Here is a tiny trained network, its code and every weight. The questions are about switching its units off for an input and a target symbol, where a switched-off unit gives its printed mean instead of its output.

import numpy as np


def w(rows, s, z=0):
    codes = np.array(rows[::2]) - 128.0
    scale = np.full(codes.shape[1], s)
    scale[-1] = z or s
    return codes * scale


def f(y):
    return np.maximum(y, 0)


def softmax(a):
    e = np.exp(a - a.max(-1, keepdims=True))
    return e / e.sum(-1, keepdims=True)


def log_softmax(a):
    a = a - a.max(-1, keepdims=True)
    return a - np.log(np.exp(a).sum(-1, keepdims=True))


def net(x, mask):
    ids = ['ΔΘΠαβγζημξστψω'.index(c) for c in x.split()]
    T = len(ids)
    res = E[ids] + P[:T]
    q, k, v = (res @ M[0].T for M in (Q, K, V))
    z = softmax(np.where(np.tri(T) > 0, q @ k.T / 4**0.5, -1e9)) @ v
    res = res + np.where(mask[0], z, O[0][:, -1]) @ O[0][:, :-1]
    y = f(res @ A[0][:, :-1].T + A[0][:, -1])
    res = res + np.where(mask[1:17], y, B[0][:, -1]) @ B[0][:, :-1]
    return log_softmax(res[-1] @ U[:, :-1].T + U[:, -1])


Q, K, V, O, A, B = {}, {}, {}, {}, {}, {}
E = w([
[144,60,114,103,111,115,104,172,165,165,34,125],'Δ',
[108,142,41,145,164,64,187,135,225,130,98,147],'Θ',
[168,87,122,159,156,157,73,102,222,105,193,118],'Π',
[189,71,136,132,149,163,205,89,169,116,104,105],'α',
[131,137,168,75,133,159,99,82,209,145,119,100],'β',
[145,163,252,152,172,76,144,115,130,77,145,197],'γ',
[161,150,107,90,170,124,122,170,111,130,117,71],'ζ',
[112,83,132,124,82,153,116,165,130,88,223,97],'η',
[243,172,119,176,105,129,129,107,117,115,126,117],'μ',
[33,118,137,186,198,112,104,98,116,120,163,57],'ξ',
[160,146,119,139,196,180,178,136,131,122,242,127],'σ',
[111,74,23,152,123,97,44,107,106,94,54,160],'τ',
[173,70,140,119,116,25,198,102,119,189,205,145],'ψ',
[132,145,135,115,222,144,92,115,112,177,116,125],'ω',
],0.021)
P = w([
[123,151,77,151,16,225,167,77,100,254,153,135],'0',
[140,164,88,180,63,178,139,113,122,167,134,106],'1',
[147,144,95,168,83,126,157,122,133,173,139,88],'2',
[161,109,92,147,115,68,138,86,139,168,169,84],'3',
[164,107,116,144,124,76,142,94,140,162,174,89],'4',
[158,135,123,152,129,133,170,157,150,149,151,110],'5',
[160,102,110,134,159,86,141,126,161,129,161,111],'6',
[157,124,141,129,152,127,164,154,153,122,147,128],'7',
[158,127,138,128,165,132,167,182,158,113,128,141],'8',
[158,123,149,120,170,124,162,180,162,96,130,144],'9',
[158,116,155,108,183,97,145,173,163,86,134,141],'10',
[164,114,164,109,192,104,157,187,157,73,134,150],'11',
[165,96,165,103,210,68,145,185,162,67,132,147],'12',
[166,116,167,97,207,68,147,188,163,52,112,157],'13',
],0.0087)
Q[0] = w([
[173,153,156,142,174,143,139,155,204,78,89,69],'head 0',
[2,95,142,62,155,137,75,208,101,128,135,245],'head 0',
[65,88,112,121,224,214,143,93,97,162,143,116],'head 0',
[113,106,186,108,109,74,183,131,113,207,153,149],'head 0',
],0.0091)
K[0] = w([
[139,175,255,156,140,70,126,149,125,64,127,220],'head 0',
[113,122,51,174,62,195,129,75,91,207,116,119],'head 0',
[154,159,39,133,108,131,106,88,140,163,147,46],'head 0',
[133,125,113,114,108,112,148,106,118,229,212,125],'head 0',
],0.0091)
V[0] = w([
[83,4,184,124,151,160,108,111,177,120,101,163],'head 0',
[172,171,164,197,39,107,107,72,108,75,137,226],'head 0',
[99,33,65,150,130,103,228,160,97,102,167,134],'head 0',
[90,193,149,172,153,64,99,178,104,95,203,254],'head 0',
],0.0062)
O[0] = w([
[168,154,164,227,93,249,174,135,188,210,123,156,19],'head 0',
[146,48,107,171,51,71,163,13,134,152,179,76,254],'head 0',
[104,118,254,202,152,126,122,186,110,59,144,222,108],'head 0',
[78,90,118,102,175,132,85,75,117,176,204,202,117],'head 0',
],0.0091,0.004)
A[0] = w([
[160,132,97,132,164,131,85,117,22,193,100,112,220],'neuron 0',
[102,81,104,105,93,78,169,97,136,118,141,118,113],'neuron 1',
[100,134,134,166,79,125,34,136,36,72,165,113,254],'neuron 2',
[137,139,121,104,135,93,193,134,93,77,118,89,177],'neuron 3',
[147,108,131,165,129,121,148,100,159,123,115,146,210],'neuron 4',
[160,115,68,149,67,106,148,94,116,138,100,181,140],'neuron 5',
[2,135,131,113,108,143,110,116,177,120,167,101,39],'neuron 6',
[132,167,137,110,155,172,86,129,190,69,118,55,140],'neuron 7',
[143,141,131,153,86,101,116,184,110,104,43,79,144],'neuron 8',
[142,205,118,107,87,79,138,103,33,119,98,117,105],'neuron 9',
[111,114,123,69,114,116,90,231,132,62,138,56,88],'neuron 10',
[139,127,86,149,166,107,50,162,137,158,164,114,117],'neuron 11',
[138,142,95,214,155,110,116,143,158,38,119,125,113],'neuron 12',
[130,171,170,166,15,110,64,92,169,133,186,142,39],'neuron 13',
[89,191,87,118,92,100,196,108,133,155,155,146,169],'neuron 14',
[100,141,113,113,89,75,102,124,69,174,121,112,148],'neuron 15',
],0.009,0.003)
B[0] = w([
[100,132,36,113,134,166,163,76,128,168,110,149,198],'neuron 0',
[166,160,165,153,134,173,89,170,98,151,74,135,234],'neuron 1',
[24,189,117,85,145,163,131,196,153,90,180,144,178],'neuron 2',
[72,93,187,161,146,179,94,108,122,139,160,113,254],'neuron 3',
[79,150,133,99,119,83,148,157,80,106,124,90,227],'neuron 4',
[93,112,137,139,95,79,136,169,181,71,132,58,227],'neuron 5',
[163,194,178,170,180,140,67,124,255,175,90,90,140],'neuron 6',
[177,160,151,140,153,91,200,63,75,126,80,99,207],'neuron 7',
[126,84,180,118,172,152,44,108,117,130,80,128,231],'neuron 8',
[88,73,129,80,126,113,130,26,148,117,167,97,211],'neuron 9',
[162,138,158,158,50,146,147,69,192,42,121,231,194],'neuron 10',
[120,106,76,170,136,122,151,108,85,89,97,183,176],'neuron 11',
[100,93,123,95,84,108,142,153,70,121,111,164,226],'neuron 12',
[153,110,101,141,70,137,171,191,142,176,171,200,194],'neuron 13',
[161,206,191,60,217,55,66,167,105,79,160,157,171],'neuron 14',
[160,185,119,126,108,187,111,149,86,204,70,211,169],'neuron 15',
],0.0074,0.0096)
U = w([
[187,130,165,96,106,181,8,194,160,197,82,155,152],'Δ',
[97,210,104,84,133,74,142,203,97,105,87,143,167],'Θ',
[219,157,34,198,60,101,226,141,126,99,114,170,135],'Π',
[123,123,186,214,119,125,177,130,58,125,91,127,136],'α',
[193,253,137,115,168,92,123,121,184,143,110,76,70],'β',
[114,101,106,222,128,156,72,115,153,158,158,150,3],'γ',
[137,158,122,110,144,165,145,77,69,123,84,206,127],'ζ',
[115,171,134,116,53,182,137,179,176,93,156,148,90],'η',
[57,71,130,62,89,51,191,62,134,81,177,62,164],'μ',
[57,235,136,254,153,153,102,114,101,143,119,112,143],'ξ',
[141,190,95,107,207,194,141,166,55,81,216,110,168],'σ',
[67,89,72,137,87,148,110,172,94,159,74,147,146],'τ',
[84,173,210,116,74,108,160,143,62,192,147,208,69],'ψ',
[147,153,59,112,216,168,119,129,30,208,86,149,157],'ω',
],0.0068,0.0044)

Each question gives the input, a string of symbols that net reads in full, and the target symbol t.
The units are the heads (4 rows each of Q, K, V and O) and the neurons (one row each of A and B). Each row of codes is followed by its name. A weight is (code - 128) times the scale printed after its matrix; where a second scale follows, it is the last column's (O, A, B and U).
mask holds one flag per unit, heads first, then neurons. A switched-off unit (its flag False) gives its mean, the last column of its rows in O or B, instead of its output. The means were averaged over made-up inputs and are rounded, as every weight is.
A unit's drop is (log p(t) with every unit on - log p(t) with that unit switched off) / (log p(t) with every unit on - log p(t) with every unit switched off).
The circuit of an input: a set's keep is (log p(t) with only the set's units on - log p(t) with every unit switched off) / (log p(t) with every unit on - log p(t) with every unit switched off). Starting from the 12 units with the biggest drops (on a tie, the unit counted first), units are removed one at a time, each time the one whose removal leaves the highest keep (on an exact tie, the one counted first), for as long as the keep stays at least 0.8.
circuit, biggest first: the units of the circuit, biggest drop first
unit that matters most: the unit with the biggest drop
top k neurons: the k neurons with the biggest drops, biggest first
drop when u is switched off: that unit's drop, to one decimal
input μ μ ω, target ω: top 2 neurons	neuron 15; neuron 0
input μ ξ Θ μ μ α σ ζ Π η σ μ γ, target ψ: circuit, biggest first	head 0; neuron 13
input Π ζ μ Π ζ μ ζ Π μ τ Θ μ ζ μ, target ζ: top 2 neurons	neuron 5; neuron 10
input μ μ α μ ζ μ Θ, target Θ: circuit, biggest first	neuron 14; neuron 9
input β μ α μ, target α: circuit, biggest first	head 0; neuron 8
input ζ μ ψ ζ ζ γ ζ μ Θ, target β: circuit, biggest first	head 0; neuron 14; neuron 6; neuron 12
input α μ Π Π σ γ β α α γ μ, target Π: circuit, biggest first	head 0; neuron 13; neuron 3; neuron 8
input α γ μ α μ Π, target γ: top 2 neurons	neuron 6; neuron 1
input β Π ω, target ω: top neuron	neuron 0
input μ ζ Θ α μ μ α α, target α: circuit, biggest first	head 0; neuron 9; neuron 3
input μ α μ μ μ μ Θ ω γ μ β, target Δ: circuit, biggest first	head 0; neuron 6; neuron 1
input μ μ ζ, target ζ: top 2 neurons	neuron 10; neuron 15
input μ μ Δ, target Δ: circuit, biggest first	neuron 8; head 0; neuron 15
input β Δ μ μ μ ξ μ η, target η: unit that matters most	neuron 10
input μ α μ α σ μ ζ ω Π, target Π: top 2 neurons	neuron 3; neuron 8
input μ σ α Θ ζ, target ζ: top 2 neurons	neuron 10; neuron 5
input α μ β μ, target β: top 3 neurons	neuron 14; neuron 8; neuron 7
input α ζ μ μ η μ μ μ β μ, target β: drop when neuron 12 is switched off	-0.1
input μ μ ζ μ, target ζ: drop when neuron 8 is switched off	0.3
input μ γ β, target Δ: drop when neuron 13 is switched off	0.2
input μ μ ζ μ ζ α Π β α ψ, target ψ: top neuron	neuron 5
